Below are the code and all the weights of a small trained network. Each question names an input and a target symbol and asks about switching units off, where a switched-off unit gives its printed mean instead of its output.

import numpy as np


def w(rows, s, z=0):
    codes = np.array(rows[::2]) - 128.0
    scale = np.full(codes.shape[1], s)
    scale[-1] = z or s
    return codes * scale


def norm(h):
    return h / np.sqrt((h * h).mean(-1, keepdims=True) + 1e-5)


def f(y):
    return np.maximum(y, 0)


def softmax(a):
    e = np.exp(a - a.max(-1, keepdims=True))
    return e / e.sum(-1, keepdims=True)


def log_softmax(a):
    a = a - a.max(-1, keepdims=True)
    return a - np.log(np.exp(a).sum(-1, keepdims=True))


def net(x, mask):
    ids = ['Ωβηλμστ'.index(c) for c in x.split()]
    T = len(ids)
    res = E[ids] + P[:T]
    r = norm(res)
    for j in range(2):
        rows = slice(4 * j, 4 * j + 4)
        q, k, v = (r @ M[0][rows].T for M in (Q, K, V))
        z = softmax(np.where(np.tri(T) > 0, q @ k.T / 4**0.5, -1e9)) @ v
        o = O[0][rows]
        res = res + np.where(mask[j], z, o[:, -1]) @ o[:, :-1]
    y = f(norm(res) @ A[0][:, :-1].T + A[0][:, -1])
    res = res + np.where(mask[2:14], y, B[0][:, -1]) @ B[0][:, :-1]
    return log_softmax(norm(res)[-1] @ U[:, :-1].T + U[:, -1])


Q, K, V, O, A, B = {}, {}, {}, {}, {}, {}
E = w([
[148,127,123],'Ω',
[194,119,129],'β',
[247,153,8],'η',
[179,184,167],'λ',
[85,137,25],'μ',
[136,72,96],'σ',
[180,245,179],'τ',
],0.018)
P = w([
[2,118,167],'0',
[164,140,61],'1',
[197,174,102],'2',
[230,143,73],'3',
[209,133,72],'4',
[210,171,107],'5',
[208,174,131],'6',
[191,142,45],'7',
[188,163,115],'8',
[179,200,68],'9',
[164,177,123],'10',
[220,172,200],'11',
[150,136,126],'12',
[156,151,120],'13',
],0.0077)
Q[0] = w([
[98,95,196],'h1',
[64,107,148],'h1',
[249,111,187],'h1',
[86,144,100],'h1',
[83,166,77],'h2',
[123,165,193],'h2',
[84,226,86],'h2',
[106,138,155],'h2',
],0.017)
K[0] = w([
[80,203,57],'h1',
[145,180,51],'h1',
[21,125,208],'h1',
[171,117,104],'h1',
[88,106,186],'h2',
[161,248,98],'h2',
[76,176,165],'h2',
[148,179,136],'h2',
],0.016)
V[0] = w([
[232,174,103],'h1',
[141,84,147],'h1',
[158,95,19],'h1',
[126,250,93],'h1',
[119,84,63],'h2',
[132,44,172],'h2',
[163,91,171],'h2',
[176,182,184],'h2',
],0.022)
O[0] = w([
[188,36,235,254],'h1',
[79,116,149,136],'h1',
[159,221,213,133],'h1',
[255,112,100,149],'h1',
[117,135,211,133],'h2',
[20,165,141,57],'h2',
[46,84,146,116],'h2',
[124,34,90,174],'h2',
],0.019,0.008)
A[0] = w([
[230,219,73,106],'n1',
[186,59,211,161],'n2',
[138,137,211,182],'n3',
[2,64,162,112],'n4',
[105,157,92,159],'n5',
[127,95,126,128],'n6',
[129,62,116,104],'n7',
[52,69,152,52],'n8',
[78,147,139,237],'n9',
[106,226,204,195],'n10',
[63,77,149,3],'n11',
[129,105,118,74],'n12',
],0.017,0.0033)
B[0] = w([
[250,141,215,222],'n1',
[157,205,16,253],'n2',
[105,151,29,193],'n3',
[210,84,223,219],'n4',
[157,169,96,147],'n5',
[104,129,152,155],'n6',
[71,120,170,178],'n7',
[161,97,219,183],'n8',
[159,184,90,168],'n9',
[10,168,138,188],'n10',
[180,114,193,170],'n11',
[102,115,136,138],'n12',
],0.027,0.011)
U = w([
[68,142,3,76],'Ω',
[81,57,162,124],'β',
[161,150,59,3],'η',
[110,57,2,124],'λ',
[203,207,121,153],'μ',
[42,158,60,179],'σ',
[170,94,34,133],'τ',
],0.0073,0.0049)

Each question gives the input, a string of symbols that net reads in full, and the target symbol t.
The units are the heads (4 rows each of Q, K, V and O) and the neurons (one row each of A and B). Each row of codes is followed by its name. A weight is (code - 128) times the scale printed after its matrix; where a second scale follows, it is the last column's (O, A, B and U).
mask holds one flag per unit, heads first, then neurons. A switched-off unit (its flag False) gives its mean, the last column of its rows in O or B, instead of its output. The means were averaged over made-up inputs and are rounded, as every weight is.
A unit's drop is (log p(t) with every unit on - log p(t) with that unit switched off) / (log p(t) with every unit on - log p(t) with every unit switched off).
The circuit of an input: a set's keep is (log p(t) with only the set's units on - log p(t) with every unit switched off) / (log p(t) with every unit on - log p(t) with every unit switched off). Starting from the 12 units with the biggest drops (on a tie, the unit counted first), units are removed one at a time, each time the one whose removal leaves the highest keep (on an exact tie, the one counted first), for as long as the keep stays at least 0.8.
circuit, biggest first: the units of the circuit, biggest drop first
unit that matters most: the unit with the biggest drop
top k neurons: the k neurons with the biggest drops, biggest first
which heads matter: for each layer, one digit per head in row order, 1 if its drop is at least 0.15 and else 0, layers parted by /
drop of u: that unit's drop, to one decimal
input σ μ μ, target σ: which heads matter -> 01
input β β μ τ μ λ, target β: which heads matter -> 10
input Ω μ η σ Ω μ, target σ: unit that matters most -> n10
input β η σ, target β: circuit, biggest first -> (h1; n4)
input μ τ β λ σ β β μ λ η λ σ β η, target σ: which heads matter -> 11
input λ β η β β λ β μ β η μ Ω β λ, target λ: which heads matter -> 10
input λ μ Ω μ μ β β μ β τ μ σ, target λ: circuit, biggest first -> (h1; n1)
input μ Ω μ σ, target σ: which heads matter -> 01
input λ β μ β λ λ λ λ Ω λ, target λ: circuit, biggest first -> (h1; h2)
input σ λ β μ η μ λ, target σ: which heads matter -> 10
input β β μ σ μ λ β Ω μ η μ, target β: which heads matter -> 01
input β β μ η μ μ β μ τ, target β: which heads matter -> 10
input σ β β τ τ μ τ μ Ω, target σ: which heads matter -> 10
input β μ μ μ β β β μ β, target β: top 2 neurons -> (n2; n1)
input β Ω λ η β η λ τ μ β η λ, target β: circuit, biggest first -> (h1)
input λ λ β, target λ: which heads matter -> 00
input λ σ β μ τ Ω σ σ τ Ω, target λ: which heads matter -> 10
input σ β η, target σ: which heads matter -> 00
input σ β μ λ σ μ Ω, target σ: drop of h1 -> 0.5
input σ τ λ μ μ Ω μ λ τ β, target σ: drop of n10 -> 0.1
input β μ λ μ μ μ λ β μ τ μ β, target β: drop of h2 -> -0.2
input β λ σ μ σ τ β λ μ λ β β β τ, target β: drop of h1 -> 1.3
